[[126 119 146 129 137]
 [110 120 132 112 144]
 [130 119 132 138 139]
 [103 136 129 132 120]
 [122 126 149 131 127]]
->
[[110 120 132]
 [130 119 132]]

[[150 131 105]
 [137 122 137]
 [152 121 126]
 [134 120 147]
 [128 121 139]]
->
[[137 122 137]
 [152 121 126]]

[[150 118 135 119 142]
 [122 130 121 123 123]
 [150 133 127 142 155]
 [143 121 122 108 127]
 [111 121 123 109 127]]
->
[[122 130 121]
 [150 133 127]]

[[152 143 148 154]
 [150 129 136 148]
 [156 105 125 149]]
->
[[150 129 136]
 [156 105 125]]

[[106 130 124]
 [117 133 110]
 [114 145 143]
 [140 132 117]]
->
[[117 133 110]
 [114 145 143]]

[[113 157 138 131]
 [118 129 139 145]
 [121 133 116 133]]
->
[[118 129 139]
 [121 133 116]]
---
[[110 147 111 119 136]
 [151 155 112 100 144]
 [104 127 139 144 112]
 [108 103 117 113 106]
 [152 120 119 124 106]
 [137 118 147 110 131]
 [134 104 156 151 126]
 [133 127 124 138 157]]
->
[[157 138 124 127 133]
 [126 151 156 104 134]
 [131 110 147 118 137]
 [106 124 119 120 152]
 [106 113 117 103 108]
 [112 144 139 127 104]
 [144 100 112 155 151]
 [136 119 111 147 110]]

[[123 126]
 [130 125]
 [129 125]
 [107 140]
 [129 120]
 [124 125]
 [132 124]
 [118 121]]
->
[[121 118]
 [124 132]
 [125 124]
 [120 129]
 [140 107]
 [125 129]
 [125 130]
 [126 123]]

[[117 136 116 140 130 136 140 124 110 128 123 123]
 [117 136 126 129 127 133 146 114 118 125 113 122]
 [104 133 128 133 134 131 131 104 117 114 116 123]
 [118 127 109 138 128 136 142 125 110 129 128 121]
 [107 125 117 127 129 132 138 105 111 120 121 123]]
->
[[123 121 120 111 105 138 132 129 127 117 125 107]
 [121 128 129 110 125 142 136 128 138 109 127 118]
 [123 116 114 117 104 131 131 134 133 128 133 104]
 [122 113 125 118 114 146 133 127 129 126 136 117]
 [123 123 128 110 124 140 136 130 140 116 136 117]]

[[108 124 139 140 112 112 107]
 [107 134 131 147 109 111 110]
 [109 124 133 139 106 116 116]
 [106 134 131 148 109 111 108]
 [120 100 147 122 128 119 115]
 [115 107 144 127 120 118 114]
 [128 112 130 137 130 120 132]]
->
[[132 120 130 137 130 112 128]
 [114 118 120 127 144 107 115]
 [115 119 128 122 147 100 120]
 [108 111 109 148 131 134 106]
 [116 116 106 139 133 124 109]
 [110 111 109 147 131 134 107]
 [107 112 112 140 139 124 108]]

[[103 136 135 150 112 133 146 131]
 [146 135 141 127 124 127 127 103]
 [122 152 137 113 114 155 126 114]]
->
[[114 126 155 114 113 137 152 122]
 [103 127 127 124 127 141 135 146]
 [131 146 133 112 150 135 136 103]]

[[136 123 132]
 [136 116 122]
 [147 152 114]
 [146 123 117]
 [121 122 121]
 [134 138 129]
 [118 143 126]]
->
[[126 143 118]
 [129 138 134]
 [121 122 121]
 [117 123 146]
 [114 152 147]
 [122 116 136]
 [132 123 136]]
---
[[128 135 118]
 [130 139  99]
 [148 150 111]
 [120 125 126]]
->
[[135 118 128]
 [139  99 130]
 [150 111 148]
 [125 126 120]]

[[108 113 137 141]
 [107 113 137 140]
 [105 130 130 146]
 [105 130 130 146]
 [107 113 137 141]
 [110 116 119 146]
 [110 116 119 146]
 [107 113 137 141]
 [110 116 119 146]
 [108 113 137 141]]
->
[[137 141 108 113]
 [137 140 107 113]
 [130 146 105 130]
 [130 146 105 130]
 [137 141 107 113]
 [119 146 110 116]
 [119 146 110 116]
 [137 141 107 113]
 [119 146 110 116]
 [137 141 108 113]]

[[129 124 136 130 131 127 132 127 129 119]
 [124 124 131 128 133 115 128 124 125 117]
 [150 113 139 121 118 122 129 127 119 124]
 [115 146 123 135 139 133 123 132 142 127]
 [136 124 142 133 126 128 126 127 131 119]
 [123 131 133 140 128 125 124 129 133 125]
 [116 135 124 126 142 129 133 130 134 120]
 [130 131 130 122 131 152 132 127 134 130]]
->
[[129 119 129 124 136 130 131 127 132 127]
 [125 117 124 124 131 128 133 115 128 124]
 [119 124 150 113 139 121 118 122 129 127]
 [142 127 115 146 123 135 139 133 123 132]
 [131 119 136 124 142 133 126 128 126 127]
 [133 125 123 131 133 140 128 125 124 129]
 [134 120 116 135 124 126 142 129 133 130]
 [134 130 130 131 130 122 131 152 132 127]]

[[127 122 116 108 137 117 146 112 138 117 129]
 [123 136 145 147 127 138 110 145 122 137 130]
 [113 129 138 116 153 119 136 125 141 118 136]
 [130 134 138 148 117 139 110 143 118 139 126]
 [137 131 128 146 108 139 113 138 115 140 122]
 [114 136 151 138 142 132 115 143 130 130 135]
 [145 125 113 136 103 135 124 127 116 136 119]]
->
[[117 129 127 122 116 108 137 117 146 112 138]
 [137 130 123 136 145 147 127 138 110 145 122]
 [118 136 113 129 138 116 153 119 136 125 141]
 [139 126 130 134 138 148 117 139 110 143 118]
 [140 122 137 131 128 146 108 139 113 138 115]
 [130 135 114 136 151 138 142 132 115 143 130]
 [136 119 145 125 113 136 103 135 124 127 116]]

[[123 141 133 113 136 118 149 126]
 [119 129 127 113 140 123 135 135]
 [121 116 122 122 137 132 115 140]
 [132 150 137 139 117 118 138 113]
 [131 117 125 114 136 134 139 134]
 [134 133 130 143 117 128 122 120]
 [135 124 128 114 133 132 152 127]
 [149 122 128 144 111 140 133 116]
 [116 141 131 126 133 116 125 129]]
->
[[149 126 123 141 133 113 136 118]
 [135 135 119 129 127 113 140 123]
 [115 140 121 116 122 122 137 132]
 [138 113 132 150 137 139 117 118]
 [139 134 131 117 125 114 136 134]
 [122 120 134 133 130 143 117 128]
 [152 127 135 124 128 114 133 132]
 [133 116 149 122 128 144 111 140]
 [125 129 116 141 131 126 133 116]]

[[128 138 126 119 118 126 148 106 136 120 123 127]
 [138 151 123 137 139 126 135 103 133 112 132 110]
 [125 113 128 120 117 135 122 128 146 137 135 134]
 [120 132 148 126 125 143 131 129 118 118 119 124]
 [134 131 127 115 111 121 144 123 147 124 127 139]]
->
[[123 127 128 138 126 119 118 126 148 106 136 120]
 [132 110 138 151 123 137 139 126 135 103 133 112]
 [135 134 125 113 128 120 117 135 122 128 146 137]
 [119 124 120 132 148 126 125 143 131 129 118 118]
 [127 139 134 131 127 115 111 121 144 123 147 124]]

[[150 128 119 129 112 125 117 119 110 133 120 124 136]
 [147 119 120 122 113 133 128 121 116 132 119 128 135]
 [138 134 133 132 102 129 119 123 115 126 109 127 130]
 [157 124 121 138 113 126 113 124 119 131 117 125 141]
 [134 133 128 128 102 136 123 124 115 126 105 126 126]]
->
[[124 136 150 128 119 129 112 125 117 119 110 133 120]
 [128 135 147 119 120 122 113 133 128 121 116 132 119]
 [127 130 138 134 133 132 102 129 119 123 115 126 109]
 [125 141 157 124 121 138 113 126 113 124 119 131 117]
 [126 126 134 133 128 128 102 136 123 124 115 126 105]]

[[125 123 123 119]
 [126 121 131 120]
 [126 124 127 123]
 [128 122 122 122]
 [125 126 120 120]
 [126 150 125 132]
 [133 123 133 136]
 [135 137 128 129]
 [130 127 124 134]
 [126 127 125 122]
 [125 123 123 120]]
->
[[123 119 125 123]
 [131 120 126 121]
 [127 123 126 124]
 [122 122 128 122]
 [120 120 125 126]
 [125 132 126 150]
 [133 136 133 123]
 [128 129 135 137]
 [124 134 130 127]
 [125 122 126 127]
 [123 120 125 123]]

[[114 120 143 116 132 109 147 105 139 109 125 151 119]
 [145 107 122 150 113 136 148 139 123 148 129 127 112]
 [131 115 149 149 118 147 102 120 109 118 144 107 111]
 [122 141 153 125 141 118 140 152 137 132 122 145 129]
 [124 143 130 115 108 152 117 150 150 104 130 120 114]]
->
[[151 119 114 120 143 116 132 109 147 105 139 109 125]
 [127 112 145 107 122 150 113 136 148 139 123 148 129]
 [107 111 131 115 149 149 118 147 102 120 109 118 144]
 [145 129 122 141 153 125 141 118 140 152 137 132 122]
 [120 114 124 143 130 115 108 152 117 150 150 104 130]]
